(in the rows, 128 means zero)
Each row of numbers belongs to one of the nodes below and depends on some of the facts about them. Some rows are named. Which node is each other row?

Some nodes and their rows:
[156 119 124 125 140 154 140 125 122 129 132 123 127 112  94 110 116 119
 166 128 102 122  96 122 116 112 127 101 133 145 129] -> bevegan
[118 123 133 136 109 104 139 120 116 139 134 120 147 135 138 150 116 126
 141 127 132 141 129 124 122 117 125 137 143 141 105] -> gragidrun
[120 139 129 113 148 120 126 120 153 130 104 134 107 145 138 117 135 128
 143 135 135 125 110 114 138 155 139 135 131 153 127] -> keskil
[144 115 130 134 130 132 135 125 128 117 139 130 150 125 126 129 114 124
 159 120 117 133 124 114 124 123 127 117 147 171 132] -> ludrel
[128 119 143 133 130 140 144 109 141 115 119 139 137 118 142 139 114 126
 150 136 121 144 126  99 142 127 152 137 134 162 133] -> stopa
[136 137 145 122 134 126 121 118 127 119 114 137 127 122 138 148 132 131
 142 144 124 140 110  96 137 139 150 141 103 160 121] -> sibepu
[137 143 131 141 119 112 116 125 109 121 125 139 144 137 136 163 125 136
 117 135 123 133 126 119 124 116 136 145 111 140 119] -> naplis
[124 135 149 123 118 104 121 118 107 134 124 110 143 142 125 156 114 118
 113 121 144 126 174 127 119 129 122 109 132  96 139] -> lusel
[114 117 145 131 117 119 152 115 137 151 124 123 136 127 135 146 114 118
 154 134 137 146 121 113 134 131 127 130 143 152 106] -> foles
[122 140 127 120 133 117 133 130 115 131 123 122 128 153 125 126 117 124
 129 122 121 120 113 129 121 121 135 127 136 133 134] -> stuvi
[129 127 130 126 137 141 116 126 130 116 132 142 126 111 138 129 134 145
 128 136 111 140  99 119 120 123 152 145 116 156 133] -> segi
[115 139 104 137 128 122 131 139 140 122 132 127 122 146 138 107 135 134
 100 115 138 118 152 156 131 131 114 138 138  95 131] -> kloske
[112 126 142 103 131 155 121 127 137 146 122 114 105 104  98 121 126 108
 102 130 133 112 142 136 124 138 131 100 126  71 149] -> kovegris
[119 138 135 121 131 151 131 130 122 129 122 134 114 103 123 122 123 134
 113 146 126 127 124 128 131 121 131 118 106 101 137] -> rine
[110 144 126 109 141 135 130 138 130 136 119 121 107 132 119 105 116 121
 113 135 133 114 118 138 134 136 125 110 132 114 141] -> kigrel
[134  92 135 140 128 142 149 122 166 117 121 140 132 121 151 113 116 116
 151 130 162 135 186 104 159 155 100 120 148 132 130] -> gusum
[130 102 134 118 133 146 112 159 143 136 144 152 121  90 144 103 119 137
 121 130 164 121 165 132 154 148 106 119 141 135 164] -> pepem

Some facts about the nodes:
senan (stosos ligris,fleso) (fluskol a) (skomum 94) (grene j)
peze (stosos vaklis,tesu) (fluskol b) (skomum 665) (grene f)
skiko (stosos medrom) (fluskol e) (skomum 27) (grene f)
mari (stosos loplo) (fluskol a) (skomum 150) (grene f)
dupir (stosos brunak) (fluskol c) (skomum 27) (grene f)
bevegan (stosos drinus,ligris) (fluskol b) (skomum 808) (grene i)
tefes (fluskol a) (skomum 150) (grene l)
lusel (stosos tesu) (fluskol d) (skomum 150) (grene f)
klamumuk (fluskol b) (skomum 521) (grene l)
flomudom (stosos nazu,loplo) (fluskol e) (skomum 27) (grene f)
skata (stosos tesu) (fluskol b) (skomum 150) (grene j)
grodom (stosos vapa) (fluskol b) (skomum 142) (grene g)
skirim (stosos klofar,tesu) (fluskol a) (skomum 808) (grene f)
gusum (fluskol b) (skomum 94) (grene g)
drudribi (stosos kopluk,klevi,lusel) (fluskol c) (skomum 521) (grene f)
kopluk (fluskol a) (skomum 27) (grene f)
klofar (fluskol a) (skomum 808) (grene k)
rusar (fluskol a) (skomum 150) (grene h)
koluk (stosos trogolu) (fluskol e) (skomum 665) (grene f)
drinus (fluskol b) (skomum 665) (grene i)
nastur (stosos tobadrem,tesu,loplo) (fluskol a) (skomum 150) (grene k)
luflu (stosos traske,brunak) (fluskol a) (skomum 27) (grene h)
greken (stosos klofar,digabrem,nodrale,stozus) (fluskol a) (skomum 150) (grene h)
lostem (stosos pepem) (fluskol d) (skomum 808) (grene l)
kovegris (fluskol d) (skomum 150) (grene f)
nazu (stosos gragidrun,vapa,tesu,brunak) (fluskol b) (skomum 521) (grene f)
gekenes (stosos tesu) (fluskol a) (skomum 150) (grene f)
treklu (stosos vaklis,loplo) (fluskol a) (skomum 27) (grene f)
zopas (stosos tesu) (fluskol b) (skomum 665) (grene k)
pepem (fluskol b) (skomum 142) (grene f)
natren (stosos kopluk) (fluskol b) (skomum 665) (grene f)
kiplam (stosos tesu) (fluskol e) (skomum 150) (grene h)
tugrel (stosos gropluk,pliskek,sostek) (fluskol b) (skomum 27) (grene i)
loplo (fluskol c) (skomum 665) (grene g)
musar (stosos medrom) (fluskol a) (skomum 808) (grene g)
gredro (stosos boklobrum) (fluskol d) (skomum 94) (grene f)
drabru (stosos keskil) (fluskol c) (skomum 27) (grene g)
stopa (stosos medrom,gusum) (fluskol a) (skomum 27) (grene g)
briklaplam (stosos skitrok) (fluskol b) (skomum 808) (grene g)
gridrir (fluskol a) (skomum 142) (grene h)
plaruplik (stosos pliskek) (fluskol a) (skomum 27) (grene f)
rine (fluskol a) (skomum 27) (grene g)
pliskek (fluskol a) (skomum 521) (grene f)
kloske (fluskol c) (skomum 665) (grene h)
skitrok (fluskol c) (skomum 521) (grene i)
drakla (stosos tesu,skata) (fluskol a) (skomum 808) (grene j)
digabrem (stosos vapa) (fluskol d) (skomum 521) (grene f)
stuvi (stosos trurevul) (fluskol c) (skomum 665) (grene f)
zadru (stosos tesu) (fluskol c) (skomum 94) (grene h)
nodrale (stosos klofar,tesu,lusel) (fluskol c) (skomum 665) (grene f)
vapa (fluskol c) (skomum 27) (grene g)
dretra (stosos medrom,vapa,tesu,gusum) (fluskol c) (skomum 665) (grene j)
trogolu (stosos skiko) (fluskol a) (skomum 808) (grene f)
peflon (stosos foles) (fluskol c) (skomum 27) (grene f)
stapa (stosos nazu,tesu) (fluskol a) (skomum 150) (grene g)
medrom (stosos tesu) (fluskol b) (skomum 142) (grene f)
neves (stosos tesu) (fluskol b) (skomum 142) (grene l)
traske (stosos sostek,brunak) (fluskol b) (skomum 665) (grene k)
sibepu (stosos neves,gusum) (fluskol a) (skomum 665) (grene j)
pigron (stosos musar,medrom) (fluskol e) (skomum 665) (grene h)
laken (stosos biri,kloske) (fluskol e) (skomum 150) (grene h)
grozil (stosos stopa) (fluskol d) (skomum 142) (grene h)
rudin (stosos foles,musar) (fluskol e) (skomum 808) (grene f)
trurevul (stosos gragidrun) (fluskol a) (skomum 27) (grene h)
staru (stosos skitrok) (fluskol a) (skomum 27) (grene g)
nafir (stosos neves,tesu,skiko) (fluskol a) (skomum 665) (grene f)
tripleklu (fluskol d) (skomum 665) (grene i)
vaklis (stosos skiko) (fluskol a) (skomum 521) (grene j)
vetudran (stosos pliskek) (fluskol c) (skomum 150) (grene f)
gromobal (stosos gridrir,sostek) (fluskol c) (skomum 27) (grene f)
fleso (stosos peflon,pliskek) (fluskol d) (skomum 150) (grene i)
brunak (fluskol b) (skomum 665) (grene g)
vosti (fluskol b) (skomum 808) (grene k)
ligris (stosos medrom) (fluskol e) (skomum 27) (grene f)
skebo (stosos gropluk,dretra,skitrok,pepem) (fluskol a) (skomum 150) (grene i)
klevi (fluskol c) (skomum 808) (grene g)
klopel (fluskol b) (skomum 150) (grene f)
gafi (stosos neves) (fluskol e) (skomum 94) (grene f)
kesu (stosos vogomi,loplo) (fluskol c) (skomum 521) (grene h)
tesu (fluskol b) (skomum 808) (grene l)
biri (stosos vapa,tesu,loplo) (fluskol a) (skomum 665) (grene f)
bragar (stosos skitrok) (fluskol b) (skomum 150) (grene f)
sipak (stosos grodom,zopas) (fluskol b) (skomum 521) (grene i)
flaneke (fluskol d) (skomum 142) (grene k)
ludrel (stosos medrom) (fluskol b) (skomum 665) (grene f)
baklas (stosos klamumuk,ligris,trogolu,boklobrum) (fluskol a) (skomum 665) (grene f)
palibri (stosos tefes,peren,tesu) (fluskol e) (skomum 142) (grene g)
trulo (stosos vapa,skiko) (fluskol d) (skomum 150) (grene f)
vogomi (stosos medrom,sotron) (fluskol c) (skomum 94) (grene f)
sotron (stosos trogolu) (fluskol a) (skomum 150) (grene f)
stepefar (stosos vapa,zopas) (fluskol c) (skomum 150) (grene f)
skogi (stosos medrom,skiko) (fluskol b) (skomum 808) (grene f)
kigrel (fluskol c) (skomum 94) (grene g)
klodrograr (stosos skiko) (fluskol b) (skomum 150) (grene g)
boklobrum (stosos trogolu,zopas) (fluskol a) (skomum 142) (grene f)
danak (stosos tesu,loplo) (fluskol a) (skomum 665) (grene g)
tridruk (stosos tesu,skiko,lusel) (fluskol d) (skomum 94) (grene f)
tobadrem (stosos tesu) (fluskol c) (skomum 150) (grene g)
keskil (stosos klopel,dupir,gusum) (fluskol c) (skomum 150) (grene f)
boze (stosos klamumuk) (fluskol a) (skomum 521) (grene f)
peren (stosos klofar) (fluskol e) (skomum 521) (grene j)
naplis (stosos tesu) (fluskol a) (skomum 665) (grene f)
dube (stosos stepefar) (fluskol d) (skomum 150) (grene f)
gropluk (stosos tesu) (fluskol c) (skomum 808) (grene i)
pliflan (stosos stapa) (fluskol c) (skomum 665) (grene h)
stozus (fluskol c) (skomum 521) (grene h)
geber (stosos neves,sostek) (fluskol e) (skomum 27) (grene f)
sostek (stosos danak) (fluskol c) (skomum 665) (grene g)
stopluk (stosos klevi,tesu) (fluskol a) (skomum 150) (grene f)
segi (stosos vogomi,gropluk) (fluskol a) (skomum 94) (grene i)
foles (stosos tesu,skiko,gusum) (fluskol e) (skomum 521) (grene f)
zavik (fluskol c) (skomum 521) (grene k)
nuski (stosos kovegris) (fluskol d) (skomum 27) (grene f)
seklil (stosos dretra) (fluskol b) (skomum 94) (grene f)
flugrin (stosos neves) (fluskol e) (skomum 665) (grene g)
gragidrun (stosos klofar,medrom,tesu,skiko) (fluskol e) (skomum 94) (grene g)

Which node is each row?
No name comes twice in this set of rows, the named rows included.
[123 108 139 134 121 140 156 108 143 110 123 141 137 119 137 128 103 124
 142 127 120 144 150 100 145 122 137 127 141 141 135] : musar
[107 145 134 120 130 111 139 135 114 133 107 117 133 154 131 129  98 113
 104 136 148 101 173 130 151 126 110 108 132  88 139] : klevi
[118 156 130 118 125  95 117 136  90 131 123 117 136 166 127 138 112 129
 120 127 130 114 131 136 126 120 136 130 128 128 132] : nodrale
[114 121 100 155 114 115 146 130 170 107 127 133 113 159 155  99 142 123
  90 111 157 127 187 153 143 142  98 146 149  87 117] : loplo
[133 140 148 117 119 105 113 116  99 138 131 113 148 146 118 167 123 125
 135 121 114 132 113 119  96 119 150 128 135 148 123] : tridruk
[141 107 121 133 133 165 159 123 142 127 132 125 121 108 105 103 114 107
 148 127 118 115 141 128 136 119 107  89 141 112 134] : drinus
[123 127 116 134 125 130 141 121 152 117 132 130 122 145 135 104 114 126
 128 110 119 138 125 133 127 122 126 136 161 142 134] : vogomi
[126 151 122 113 156 124 115 124 145 135 112 128  94 154 128 110 165 131
 132 140 124 119  87 132 128 155 132 135 105 127 108] : gromobal
[139 111 121 144 128 135 134 133 165 125 118 131 108 130 143 113 163 112
 128 134 163 121 181 131 153 157  88 122 113  90 114] : brunak
[119 130 129 119 134 117 117 138 136 119 128 142 131 143 151 124 110 139
 128 118 133 135 128 127 132 135 130 140 160 172 141] : dretra
[133 132 134 119 140 158 152 106 129 120 115 131 119 108 108 124 119 122
 148 142  88 132  82 108 124 119 158 120 121 143 128] : senan
[134 138 134 111 145 153 129 116 139 131 106 134 104 108 117 122 140 123
 140 152 113 127  93 109 135 135 144 122 101 128 123] : plaruplik
[149 114 109 155 121 131 121 146 118 119 154 127 136 119 122 117 139 133
 123 113 134 122 134 155 116 118 109 124 135 121 132] : grodom

The same nodes again, as new rows of numbers:
Known rows:
[166 147 121 147 178 148 118 148 158 106 120 154 146  77 147  80 150 103
 129 142 211 183 119 144 119 145] -> biri
[143  85  95 140 183 113  98 173 112 117 125 154 136  87 166 100  92 134
 131 114 171 148 123 134  94 120] -> drudribi
[147 109 118 144 222 109 105 157  92  89 103 146 174  92 195  84 136 123
 145 159 181 163 106 140 107 117] -> stepefar
[150 148 100 156 145 148 123 167 154 139 118 144 173  82 126  89  81 145
 117 105 175 115 122 162 106 136] -> lusel
[148 117 105 129 178  91  98 151 136 133 180 159 129  43 164  76 107 110
 141 164 142 134 119 129  72 105] -> sotron
[150  72 101 155 178 106  88 176 103 118 123 162 134  97 176 103  93 143
 132 101 169 160 126 131 114 132] -> keskil
[170 126 121 140 141 121 120 171 159 144 132 143 146  75 138  99 111 122
 142 120 173 136 124 146  95 139] -> skirim
[131  96  95 159 195 103 141 165  91 121 135 194 122 127 132 107 113 144
 147 116 142 157 126 126 112 173] -> gusum
[144  83  93 194 136 104 154 161 114 122 137 199 122 107 163  96  91 100
 129 139 169 135  84 135  85 156] -> ludrel
[151  95 132 131 197  94 112 156 112 129 161 159 109  83 132 105 121 149
 146 119 156 163 131 126  95 158] -> pliskek
[131  97  41 217  61  98  57 167 122  77 158 186 132 107 156 108 134 102
 133 135 137 148  96 159  58 143] -> skiko
[157 107 120 155 156 104 112 178 137 136 156 159 129  65 168  98 118 127
 150 133 169 162 116 158  95 136] -> trurevul
[147 103  94 154 191  99 136 146 105 136 138 199 136  86 161  85  87 124
 135 122 147 150 121 114 123 135] -> briklaplam
[171 132 125 142 146 129 125 170 164 138 127 146 148  73 141  96 115 120
 138 118 182 148 125 147 103 134] -> stapa
[121 137  85 194 166 123  75 172 110 100 151 160 166  93 165  76 140 140
 133 156 154 165 114 174 117 143] -> trulo
[158 123  77 148 141 115 115 146 138 112 117 174 159  72 136 111  91 133
 141 102 166 146 121 152  89 125] -> palibri
[125 104  92 144 206 110 152 167 100 119 139 193 120 108 128 107 105 136
 152 131 149 152 126 135 101 161] -> klopel

Which node is each row?
No name comes twice in this set of rows, the named rows included.
[136  75 105 125 226 103 100 155  85 104 132 155 121 103 142 104 103 150
 132 112 163 150 128 109  91 140] : skitrok
[165 137  82 147 128 127 120 142 153 115 102 165 170  79 123 112  90 127
 137  93 173 137 126 148  92 128] : kiplam
[141 104  86 156 185 110 143 163 115 132 137 202 133  86 160  93  90 123
 142 127 148 151 121 134 114 138] : natren
[160 140  89 144 149 142 158 171 153 145  99 175 164 101 129  93  87 112
 132 107 160 119 126 134 123 135] : skata
[153 122  94 148 172 130  97 153 151 116 161 174 108  60 149  84 123 112
 123 135 193 185 127 135 114 136] : treklu
[147  93  90 159 181 108 139 162 114 149 136 208 131  78 168  93  77 128
 139 114 153 159 126 136 127 136] : tugrel
[130  98  62 200 119 110 113 179 118 116 151 195 125 117 164  90 115 100
 134 141 136 142 105 142  95 149] : skogi
[134 129  69 173 113 115  44 192 142 112 181 159 125  92 157  84 158 110
 136 144 129 173 142 151 106 132] : vaklis
[128 103 122 141 236 120 110 170  84  72 104 143 149 121 160 104 162 138
 156 153 184 174 114 151  94 152] : vapa
[150 134  79 152 154 136 142 171 142 136 117 188 150  97 140  90  94 110
 133 117 161 138 129 135 122 135] : peze
[152 127 110 120 195  85 106 141 128 137 171 153 146  36 168  70 113 112
 147 174 140 128 118 124  70  99] : boklobrum
[146 105  80 150 157  97 115 158 123 118 138 179 147  54 156 118  84 138
 157 120 162 149 114 170  68 118] : peren
[153 130  56 176 103 111  66 155 132 105 124 176 162 104 135 104 120 129
 133  88 136 156 135 143 107 137] : foles
[156 117 101 146 180 137 108 146 153 112 157 175 106  55 148  82 119 107
 121 137 205 190 122 133 109 135] : mari

